Below are the code and all the weights of a small trained network. Each question names an input and a target symbol and asks about switching units off, where a switched-off unit gives its printed mean instead of its output.

import numpy as np


def w(rows, s, z=0):
    codes = np.array(rows[::2]) - 128.0
    scale = np.full(codes.shape[1], s)
    scale[-1] = z or s
    return codes * scale


def norm(h):
    return h / np.sqrt((h * h).mean(-1, keepdims=True) + 1e-5)


def f(y):
    return np.maximum(y, 0)


def softmax(a):
    e = np.exp(a - a.max(-1, keepdims=True))
    return e / e.sum(-1, keepdims=True)


def log_softmax(a):
    a = a - a.max(-1, keepdims=True)
    return a - np.log(np.exp(a).sum(-1, keepdims=True))


def net(x, mask):
    ids = ['ΓΔΘΣΦΨαβλμ'.index(c) for c in x.split()]
    T = len(ids)
    res = E[ids] + P[:T]
    r = norm(res)
    for j in range(3):
        rows = slice(4 * j, 4 * j + 4)
        q, k, v = (r @ M[0][rows].T for M in (Q, K, V))
        z = softmax(np.where(np.tri(T) > 0, q @ k.T / 4**0.5, -1e9)) @ v
        o = O[0][rows]
        res = res + np.where(mask[j], z, o[:, -1]) @ o[:, :-1]
    y = f(norm(res) @ A[0][:, :-1].T + A[0][:, -1])
    res = res + np.where(mask[3:7], y, B[0][:, -1]) @ B[0][:, :-1]
    return log_softmax(norm(res)[-1] @ U[:, :-1].T + U[:, -1])


Q, K, V, O, A, B = {}, {}, {}, {}, {}, {}
E = w([
[220,134,126,72,138],'Γ',
[111,203,161,241,91],'Δ',
[155,113,83,105,77],'Θ',
[141,140,110,158,112],'Σ',
[179,86,192,202,43],'Φ',
[137,119,129,140,197],'Ψ',
[74,253,55,136,115],'α',
[111,185,113,152,28],'β',
[155,75,121,120,132],'λ',
[208,4,152,76,205],'μ',
],0.02)
P = w([
[189,89,21,181,141],'0',
[46,255,64,206,69],'1',
[100,54,129,99,139],'2',
[7,234,139,178,71],'3',
[76,46,195,53,146],'4',
[8,234,116,180,70],'5',
],0.0063)
Q[0] = w([
[146,178,106,157,98],'head 1',
[161,110,119,87,128],'head 1',
[102,163,119,113,105],'head 1',
[125,195,142,150,166],'head 1',
[138,85,140,88,20],'head 2',
[142,196,25,97,120],'head 2',
[235,239,168,121,56],'head 2',
[1,50,134,146,99],'head 2',
[101,177,98,156,222],'head 3',
[148,106,66,29,118],'head 3',
[96,110,103,114,116],'head 3',
[94,149,73,169,57],'head 3',
],0.015)
K[0] = w([
[185,158,116,101,78],'head 1',
[120,151,146,152,87],'head 1',
[143,166,92,106,107],'head 1',
[178,128,152,111,160],'head 1',
[167,86,140,92,50],'head 2',
[129,179,20,86,120],'head 2',
[207,242,167,100,90],'head 2',
[4,68,146,144,95],'head 2',
[79,164,96,151,205],'head 3',
[162,140,70,23,123],'head 3',
[103,112,156,100,124],'head 3',
[58,136,66,177,56],'head 3',
],0.017)
V[0] = w([
[199,138,148,176,146],'head 1',
[124,173,69,103,147],'head 1',
[120,67,117,151,221],'head 1',
[89,142,132,134,176],'head 1',
[175,110,92,220,167],'head 2',
[90,147,146,143,118],'head 2',
[151,152,222,130,48],'head 2',
[111,160,177,75,116],'head 2',
[45,140,170,158,112],'head 3',
[126,29,121,179,2],'head 3',
[87,189,81,168,135],'head 3',
[133,188,124,146,93],'head 3',
],0.009)
O[0] = w([
[149,188,86,139,132,199],'head 1',
[168,160,73,130,127,170],'head 1',
[124,102,131,188,136,91],'head 1',
[47,123,112,140,217,51],'head 1',
[20,105,149,31,142,167],'head 2',
[163,103,116,81,121,74],'head 2',
[157,192,37,93,119,132],'head 2',
[209,186,2,159,98,102],'head 2',
[69,56,106,69,213,2],'head 3',
[96,173,100,56,178,149],'head 3',
[214,92,102,64,228,107],'head 3',
[107,149,81,63,105,157],'head 3',
],0.0059,0.0052)
A[0] = w([
[128,188,88,202,8,49],'neuron 1',
[149,46,229,190,105,4],'neuron 2',
[167,159,255,157,71,171],'neuron 3',
[224,98,79,107,246,49],'neuron 4',
],0.0098,0.0036)
B[0] = w([
[116,50,185,169,157,254],'neuron 1',
[147,174,162,112,120,175],'neuron 2',
[109,191,65,97,129,245],'neuron 3',
[248,111,127,101,176,141],'neuron 4',
],0.016,0.0082)
U = w([
[181,136,120,227,64,222],'Γ',
[94,148,190,246,194,151],'Δ',
[116,103,45,99,47,52],'Θ',
[177,142,68,120,208,74],'Σ',
[116,50,180,178,70,171],'Φ',
[192,110,230,129,177,94],'Ψ',
[60,218,61,199,174,63],'α',
[39,114,89,194,22,125],'β',
[83,106,160,83,145,216],'λ',
[96,229,226,126,100,1],'μ',
],0.013,0.0058)

Each question gives the input, a string of symbols that net reads in full, and the target symbol t.
The units are the heads (4 rows each of Q, K, V and O) and the neurons (one row each of A and B). Each row of codes is followed by its name. A weight is (code - 128) times the scale printed after its matrix; where a second scale follows, it is the last column's (O, A, B and U).
mask holds one flag per unit, heads first, then neurons. A switched-off unit (its flag False) gives its mean, the last column of its rows in O or B, instead of its output. The means were averaged over made-up inputs and are rounded, as every weight is.
A unit's drop is (log p(t) with every unit on - log p(t) with that unit switched off) / (log p(t) with every unit on - log p(t) with every unit switched off).
The circuit of an input: a set's keep is (log p(t) with only the set's units on - log p(t) with every unit switched off) / (log p(t) with every unit on - log p(t) with every unit switched off). Starting from all 7 units, units are removed one at a time, each time the one whose removal leaves the highest keep (on an exact tie, the one counted first), for as long as the keep stays at least 0.8.
units of the circuit, in order: the units of the circuit, biggest drop first
k most important neurons: the k neurons with the biggest drops, biggest first
which heads matter: for each layer, one digit per head in row order, 1 if its drop is at least 0.15 and else 0, layers parted by /
drop when u is switched off: that unit's drop, to one decimal
input Δ Γ Ψ λ Σ, target λ: which heads matter => 001
input Σ Γ Ψ λ λ Ψ, target Ψ: which heads matter => 001
input Γ Γ Γ Γ λ, target μ: which heads matter => 000
input Γ λ Φ, target β: units of the circuit, in order => (head 3; neuron 3; neuron 1)
input λ Γ Γ Σ, target Σ: units of the circuit, in order => (head 3)
input Δ Γ Γ λ Θ, target Φ: which heads matter => 010
input Γ μ Γ Φ Φ Δ, target Δ: units of the circuit, in order => (neuron 3; head 3; neuron 1)
input Δ Γ Δ Σ Σ Φ, target Φ: which heads matter => 011
input λ Ψ Δ, target α: units of the circuit, in order => (neuron 1; head 3)
input Φ Γ Γ λ Γ, target μ: which heads matter => 101
input λ λ λ Γ Φ, target β: 2 most important neurons => (neuron 3; neuron 1)
input Θ Σ Σ β α λ, target λ: which heads matter => 011
input μ Γ Γ Γ Γ λ, target λ: which heads matter => 001
input Δ Σ Ψ λ α, target Σ: which heads matter => 011
input Γ λ Γ, target μ: which heads matter => 011
input Γ Γ Ψ Φ Ψ μ, target μ: 3 most important neurons => (neuron 2; neuron 1; neuron 3)
input Ψ λ Γ Γ Γ Ψ, target Ψ: drop when neuron 4 is switched off => 0.1
input Γ Γ μ Δ Δ μ, target μ: drop when head 1 is switched off => 0.0
input Γ Γ Δ, target α: drop when head 2 is switched off => 1.3
